Each row has a hidden trait or not; one of two labels after the row says which. A new part has a new trait and new labels.
In the rows, zero is written as 128.
[ 98 111 183 126 123 150 139 123 142 159 153 128 111 116 137 141 166 114
 116 136 128 139 198 123 128 137 137 115 157 122 125 124 125 143 118 128
 109 110 137 135 126 131 145 112 145 116 126 150  94 134 129 111 129 123
 123 130 119 128 127 148 117 133 113 122 108 134 160 141 120 159 126 114
 113 117 102  95 116 129 120 122 143 150 136 132 120 141 137 106 155 124
 130 128 144 145 134 126 101 118 144 113 142 152 141 165 180 129 127 122
 140 100 118 130 141 129 140 112 132 119 122 117  51 124  70 116 122 109
 131 120 135 148 101 116  86 146 128 105 137 117 126 130 128  95 120 141
 141 125 121  96 157 255 123 137 134 119  92 139 204 105 115 125 144 121
 147 130 119 116 117  81 158 118 105  91 125 155 113 120 124 122 255 129
 112 122 151 120 129 185 147 129 177  95 110 255 163 142 108 168  97 124
 149 145 130 135  75 114 127 144 109  81 162 113 101 127 139 104 124 143
 142 127 125 102  44 128 123 130 107 130 123 122 139 102 128 138 146 125
 168  99 161 129 120 137  92 148 108 125  94 132  76  97 122  94 142 127
 129 106 129 137  48 131 171 125 129 113 128 150  76  97 114 116 178 126
 135 136 164  81 124  79  65 108 132  87 134  98 137 117 136 108 107 132
 126 117 108 161 130 131 114 103  74 130  95 255]
N
[108 118 181 127 112 171 147 124 144 147 153 130  99 112 133 148 163 110
 173 133 130 141 193 130 129 136 128 125 162 129 128 122 124 158 128 129
  98 108 136 123 126 123 124 109 139 120 130 155 108 136 134 112 136 115
 127 129 123 126 118 147 100 147 114 125 115 131 159 143 120 147 115 120
 123 122 107  98 119 126 123 103 131 145 134 127 133 148 128 110 158 119
 127 120 160 149 136 120 125 115 143 116 139 160 148 167 182 130 144 134
 134 133 112 137 146 127 143 130 128 133 124 123 131 123  90 120 126 109
 133 121 133 145 119 120  88 148 127  98 138 123 110 127 127  88 124 142
 137 124 111  99 153 235 143 128 131 121 122 141 255 114 114 125 146 122
 152 143 125 127 126  68 156 113 108  90 131 132 106 119 140  96 253 124
 118 105 146 116 130 169 136 129 178  92  94 255 170 146 124 160  91 119
 137 149 126 120  72 113 128 146 118  75 151 113  68 137 136 106 123 143
 141 133 131  98  35 216 127 110  99 132 135 122 139 119 125 141 143 126
 160 105 160 129 120 129  95 149  98 102  97 129  92  94 127 110 135 133
 126 115 125 133  45 118 166 123 125 105 123 145  63  95 130 119 189 133
 134 144 157  94 129  86  73 136 139  72 138  98 137 118 136 100 111 127
  87 134 103 189 131 132 111  96  84 126  76 142]
B
[120 115 181 128 123 187 139 129 147 150 160 140 117 115 129 148 159 114
 163 129 132 127 184 121 133 135 122 119 163 132 125 116 124 167 120 128
  85  99 134 114 127 129 114 127 132 116 130 162  93 137 131 111 139 117
 117 127 126 133 139 152 104 154 117 125 112 128 125 136 116 154 114 137
 125 122 115  89 110 128 120  98 136 156 136 121 131 147 136 107 152 122
 130 111 135 151 142 122 121  94 137 120 131 150 148 159 180 128 142 120
 148 123 125 132 149 125 131 117 127 136 128 121  67 111  81 123 116 101
 132 126 134 147 122 118 102 130 123  98 136 122 103 122 127  94 118 133
 131 124 124 103 139 229 154 138 126 121  86 149 109 115 132 136 151 125
 155 161 139 117 144 120 161 117 115  94 143 155 105 125 136 119 191 132
 114 103 147 132 130 168 116 128 178  97 100 255 150 124 117 130  96 101
 148 147 128 116  68 119 124 147 127 128 160 116 120 136 135 108 115 146
 150 129 128  97  23 185 123 135  93 130 137 117 142  92 121 137 145 115
 154 108 154 132 124 122  92 150  93  98  93 133 109  91 129 105 126 130
 123 110 124 138  41 113 170 123 129 109 123 138  87  95 111 121 141 137
 124 141 128  89 127  97  97 113 147  84 133  96 130 119 134 103 121 132
  69 124 109 169 131 130 110 116 103 128  87  62]
B
[137 128 125 137 126 111 135 127 139 104 130 131 146 135 122 136 134 122
 114 132 128 120 148 143 134 133 121 145 114 139 102 130 125 124 118 142
 121 120 126  98 146 135 144 131 123 131 131 142 107 121 125 127 122 121
 125 120  98 134 125 132 137 137 121 129 132 122 130 155 107 138 127 135
 135 123 119 141 132 123 128 117 127 119 115 132 137 157 126 113 158 127
 120 119 132 140 126 130 146 146 139 135 123 120 124 128 148 129 125 130
 119 178 113 141 125 125 135 130 131 124 129 124 138 116 174 126 131 132
 130 141 134 132 122 121 104 128 130 113 134 122 114 134 133 127 117 126
 143 126 125 130 113  90 130 110 133 127 121 135 112 129 156 126 128 129
 119 129  91 112 144 130 135 108 128 107 137 121 126 131 125 113  95 124
 152 121 127 158 126 117 132 129 119 121 135 182 145 133 127 115 124 108
 139 149 131  91 109 136 134 150 132 117 112 131  97 138 124 134 129 145
 134 133 145 123 125 182 113  99 130 135 118 118 135  68 111 132 138 127
 134 119 126 122 136 117 137 125 117 120 134 134 145 147 120 136 119 136
 131 161 127 132  32 132 132 126 135 131 131 128 130  97 153 130 125 145
 136 136 121 169 158 122 138 122 122 105 129  96 127 124 121 123 126 127
 152 128 118 142 128 120 121 141 165 128 118 127]
N
[ 99 138 131 132 129 135 136 128 137 114 128 133 129 128 134 132 131 123
 128 129 123 127 148 132 124 135 123 145 130 126 115 122 139 123 129 137
 123 125 133 112 139 131 121 122 147 128 127 121 129 134 120 130 126 125
 131 124 122 126 107 118 138 133 117 133 125 131 119 134 117 150 129 120
 121 123 125 125 126 119 116 119 110 127 118 131 126 130 122 124 157 129
 120 127 157 133 107 128 129 135 141 137 125 126 144 128 100 118 125 130
 112 180 150 136 117 128 119 136 122 130 139 122 105 125 137 129 137 122
 128 112 140 130 129 122 110 146 134 112 136 118 122 135 132 103 121 136
 130 134 125 138 165 125 137 121 130 133 126 128  91 117 139 133 133  96
 128 114 125 122 150 127 148 123 118 117 122 128 126 128 129 144 169 113
 135 119 124 132 119  93 148 141 107 114 119 125 142 150 133 119 119 136
 142 145 130 119 130 135 123 128 111 124 135 125 129 128 126 116 139 147
 139 133 137 133 152 136 111 130 123 129 114 124 128 105 123 145 145 119
 111 110 122 122 130 143 118 126 128 127 119 135 143 150 122 110 131 127
 130 168 133 133  45 124 140 128 125 123 128 127 138  99 129 125 138 128
 127 116 119 180 144 133  66 124 135 128 135  99 115 126 132 131 117 134
 148 112 137 113 126 128 124 127 153 129 111  21]
N
[155 148 133 120 127  98 145 117 148 137 107 144 106 116 144 160 136 112
 201 132 160  95 187 155 129 135 132 144 120 122 102 102 114 112 126 120
 144  81 140  72 144 126  99 154 163 118 128 125 102 172 103 115 122 141
 105 111 129 128 146 137 139  95 166 103 150 126 114 179 137  61 146 143
 137 125 143 140 148 134 147  94 118 143 107 135 155 137 137 128 159 107
 129 109 122 218 149 135 147 108 131 136 143 164 114 128 154 108 137 127
 155 255 213 131 103 127 190 120 130 156 129 139 153 142 185 135 106 131
 126 148 127 148 140 143 127 155 134 122 133 119 139 127 122  62  64 139
 119 128 129  87  93 137 170 126 140 123 133 135  64 113 251 132 113 178
 123  51 132 126 154 107 131 127 120 146 126 152 128 109 131 130 121 109
 144 146 128 171 176  60 116 117 128 110 175 111 108 100 132 137 175 146
  90 146 109  58  98 127 141 113 115  47 127 146 162 130 113 139 144 144
 116 158 122  88  82 142 141 135 143 129 130 111 102 143 119  97 144 125
 204  68 171 162 106 148 153 113 109 141 123  96 115 168 129 119  99 131
 116 153 132 130  38 120 108 129 105  90 103 121  78 108 173 142 127 142
 135 119 134 134 121 142 161 130 145 132 150  98 107 124 135 131 204 126
 212 163 120 175 127 116 112 143 212 128  85 149]
B
[ 77 137 126 134 127 134 140 126 136 108 129 131 113 125 129 119 137 123
 126 134 127 129 142 129 129 135 122 143 127 129 115 115 138 129 127 141
 121 118 132 108 139 130 118 124 142 130 128 126 126 121 126 132 129 133
 135 122 116 128 120 117 131 140 120 135 127 128 116 138 118 128 127 126
 120 122 122 128 128 120 111 117 130 126 130 130 127 161 122 122 157 127
 117 126 158 137 107 128 136 142 144 134 131 129 144 125 102 117 129 127
 117 172 145 137 118 127 127 137 131 127 154 117 116 125 165 129 136 131
 130 117 136 129 137 117 105 144 126 111 136 118 122 132 131 109 128 123
 134 132 125 138 128 118 131 120 130 134 124 129 130 115 137 126 121  97
 129 125 120 123 143 121 154 121 120 115 130 129 123 129 126 139 155 112
 141 117 121 136 118 126 146 141 114 116 116 127 133 136 129 117 126 140
 143 147 129 114 119 135 124 115 114 129 136 125 104 133 125 116 137 142
 139 133 138 132 123 182 110 122 118 131 113 122 128 105 122 149 145 127
 114 112 118 119 128 137 123 129 125 127 123 137 145 149 121 120 128 136
 130 164 132 122  46 121 130 126 123 127 126 123 153  93 142 126 131 131
 123 120 117 181 149 131  66 124 134 115 134 112 114 126 148 128 126 135
 140 117 130 125 127 125 117 124 150 123  80 143]
N
[116 122 183 121 123 161 140 132 153 157 152 133 113 115 134 122 161 117
 152 131 123 148 182 119 124 136 129 115 169 125 127 121 134 136 120 123
 106 109 139 135 113 126 135 109 155 106 121 155 101 137 122 108 131 117
 121 133 129 121 145 148 101 113 122 123 131 126 158 127 121 128 128 135
 124 125 105  82 114 129 130 132 131 151 136 133 128 141 134 110 153 128
 134 119 147 124 144 121 121  97 151 117 132 164 150 162 183 122 135 130
 138 128 109 119 138 130 127 111 121 134 136 133  62 111  82 117 122  99
 128 151 141 133 120 120 101 145 133 100 140 113 109 124 125  95 139 141
 139 122 139 106 144 252 141 143 130 113  77 134 170 118 147 133 130 116
 163 146 110 122 128  70 168 125  98  97 124 111 106 130 142 117 233 132
 133 112 149 118 119 141 129 133 171  98  97 255 171 157 118 141  67 123
 139 143 121 137  77 112 119 140 114  85 164 115  85 118 129  95 120 151
 150 137 130 106  46 199 129 141 105 127 131 131 144 115 135 132 149 119
 146  97 162 128 126 138  72 145 114 108  86 128  83 100 129 102 141 121
 129  91 137 117  57 121 173 127 131 127 129 147  72 102  97 119 161 126
 137 136 137  57 113  89  75  96 147  94 132 103 136 120 121 101 118 136
  57 120 120 151 129 130 115 112  77 126 101 136]
B
[149 147 141 119 150  99 146 125 157 146 111 145 123 125 139 140 125 113
 207 129 159 104 172 160 130 136 147 146 115 126 102 106 121 113 127 121
 148 126 137  77 147 156 122 142 160 119 125 132 121 129  98 112 118 126
 103 104 142 130 129 145 143  95 164  94 152 124 119 160 137  71 149 154
 135 123 140 128 152 137 155  85  99 123 106 139 152 131 143 131 164 110
 128 111 120 107 139 138 151  97 137 136 141 159 105 136 148 112 137 126
 125 241 223 139 101 127 184 116 130 150 144 138 151 138 172 133 106 130
 112 172 134 155 113 146 153 152 133 114 127 115 144 124 122 104  66 130
 114 128 141  75  78 121 182 124 133 117 160 124  64 115 255 140  87 176
 129  47 160 130 166 124 127  71 118 135 123 167 125 118 140 144 165 117
 151 160 130 137 171  64 116 109 147 122 158 147 107 104 127 123 181 114
  86 145 112  58 100 129 140 115 115  60 134 152 134 119 108 139 139 138
 115 168 112  86 103 129 136 147 159 132 124 116  96 161 124  87 142 135
 209  60 178 162 111 174 151 108 111 146 119  95 100 153 127 102  99 134
 117 148 148 120  31 141 105 141 133  93 113 122  90  97 141 138 107 140
 145 124 134 124 109 113 185 118 147 124 150  99 129 127 146 136 191 125
 184 167 126 177 123 104 128 145 188 131 106  93]
B
[160 127 121 137 126 115 137 131 136 112 117 134 118 135 125 135 128 120
 127 138 129 126 133 135 131 133 119 145 120 138 104 123 128 118 131 144
 129 123 131 112 141 125 138 114 131 129 129 138 120 129 123 132 130 127
 132 122 105 131 123 121 134 136 128 131 126 121 120 148 114 127 120 133
 125 125 116 127 128 127 121 124 106 117 120 132 138 158 118 118 156 130
 117 121 148 129 113 135 145 143 152 136 122 120 123 126 163 123 124 125
 117 170 112 137 114 129 130 138 130 121 121 119 130 118 166 125 126 134
 130 145 125 125 121 113 121 122 135 110 135 120 113 139 134 127 131 119
 145 126 133 125 133 107 134 124 131 124 117 134 206 127 143 127 138 101
 121 127 132 117 136 131 148 129 121 112 145 118 123 131 126 132 102 124
 155 116 123 160 118 121 139 131 122 123 131 169 133 135 126 122 116 110
 132 147 129  92 105 135 128 131 117 142 128 122 135 133 125 130 130 144
 136 135 144 125 129 147 110 120 117 129 111 123 130 108 118 145 141 120
 137 110 129 119 130 135 132 129 129 130 132 135 141 151 122 134 126 129
 134 132 130  96  36 122 129 128 129 120 136 123 134 102 139 122 136 132
 132 131 125 154 152 129 118 121 131 105 133  95 138 126 141 118 134 136
 154 137 133 131 128 116 116 136 162 115 111 125]
B
[131 135 124 132 127 127 140 130 136 118 123 134 125 131 128 126 128 126
 129 135 127 123 132 131 130 132 120 140 124 132 110 127 136 116 126 139
 126 122 129 124 138 130 137 115 141 136 127 127 127 104 123 131 125 129
 132 124 115 127 131 129 129 135 117 131 126 128 112 132 120 137 125 130
 123 125 123 119 130 124 115 129 120 120 118 127 124 160 118 123 158 126
 118 129 147 120 106 134 140 142 150 134 131 122 139 131 135 128 125 128
 114 176 136 135 117 128 129 146 126 123 148 119 125 125 173 125 132 129
 126 121 132 125 126 116 118 132 135 121 136 119 122 138 131 108 133 124
 137 130 133 134 157 103 132 122 132 127 119 126 102 120 134 127 139  96
 126 126 122 124 140 135 151 125 119 111 125 123 122 132 123 146 135 114
 148 114 123 140 113 109 147 137 114 119 113 138 137 140 135 119 117 124
 128 146 128 106 119 133 124 123 111 143 141 121  94 128 125 121 127 145
 135 134 138 131 119 156 127 134 123 131 110 122 130 125 125 148 144 122
 126 109 113 122 127 140 118 128 127 115 122 137 134 142 122 119 133 129
 134 129 134 107  44 129 136 129 128 121 145 127 134  92 131 121 140 127
 129 122 120 170 143 131  69 123 134 122 133 102 112 126 139 125 123 127
 146 119 141 129 126 115 115 125 154 122 112   7]
B
[144 131 134 130 130 103 134 127 144 111 130 134 124 134 126 130 132 117
 102 127 121 124 157 140 130 135 127 137 123 132 105 129 131 113 122 128
 144 126 131 116 141 129 153 113 135 132 127 135 109 165 117 126 119 124
 126 126 105 132 124 131 139 131 129 131 128 124 129 142 106 132 129 125
 139 124 127 128 127 125 131 113 115 122 111 135 133 156 129 119 157 129
 125 119 146 131 126 127 143 143 133 141 136 119 128 118 140 121 128 134
 118 172 115 132 128 128 127 123 128 129 134 127 133 127 168 126 135 125
 127 142 144 127 119 136 100 150 137 117 136 117 118 133 133 127 121 125
 127 124 133 127 133 107 119 120 132 125 117 137 199 129 164 129 124  92
 126 124 112 115 147 140 144 115 123 113 135 123 125 129 129 104 143 131
 144 126 129 152 127 125 130 133 123 118 123 172 156 139 116 139 116 119
 135 146 131 102 132 137 129 142 130 110 115 131 100 128 122 124 133 147
 136 137 142 126 137 181 117  98 132 129 115 121 127  93 120 125 143 127
 123 118 127 131 136 124 131 120 122 126 125 133 131 132 119 119 122 132
 131 171 134 112  52 125 131 130 140 138 134 135 122  99 130 131 107 137
 136 126 139 144 146 118 123 109 124 120 131 101 134 122 116 130 125 129
 130 133 126 131 125 123 124 149 163 122 108 110]
N
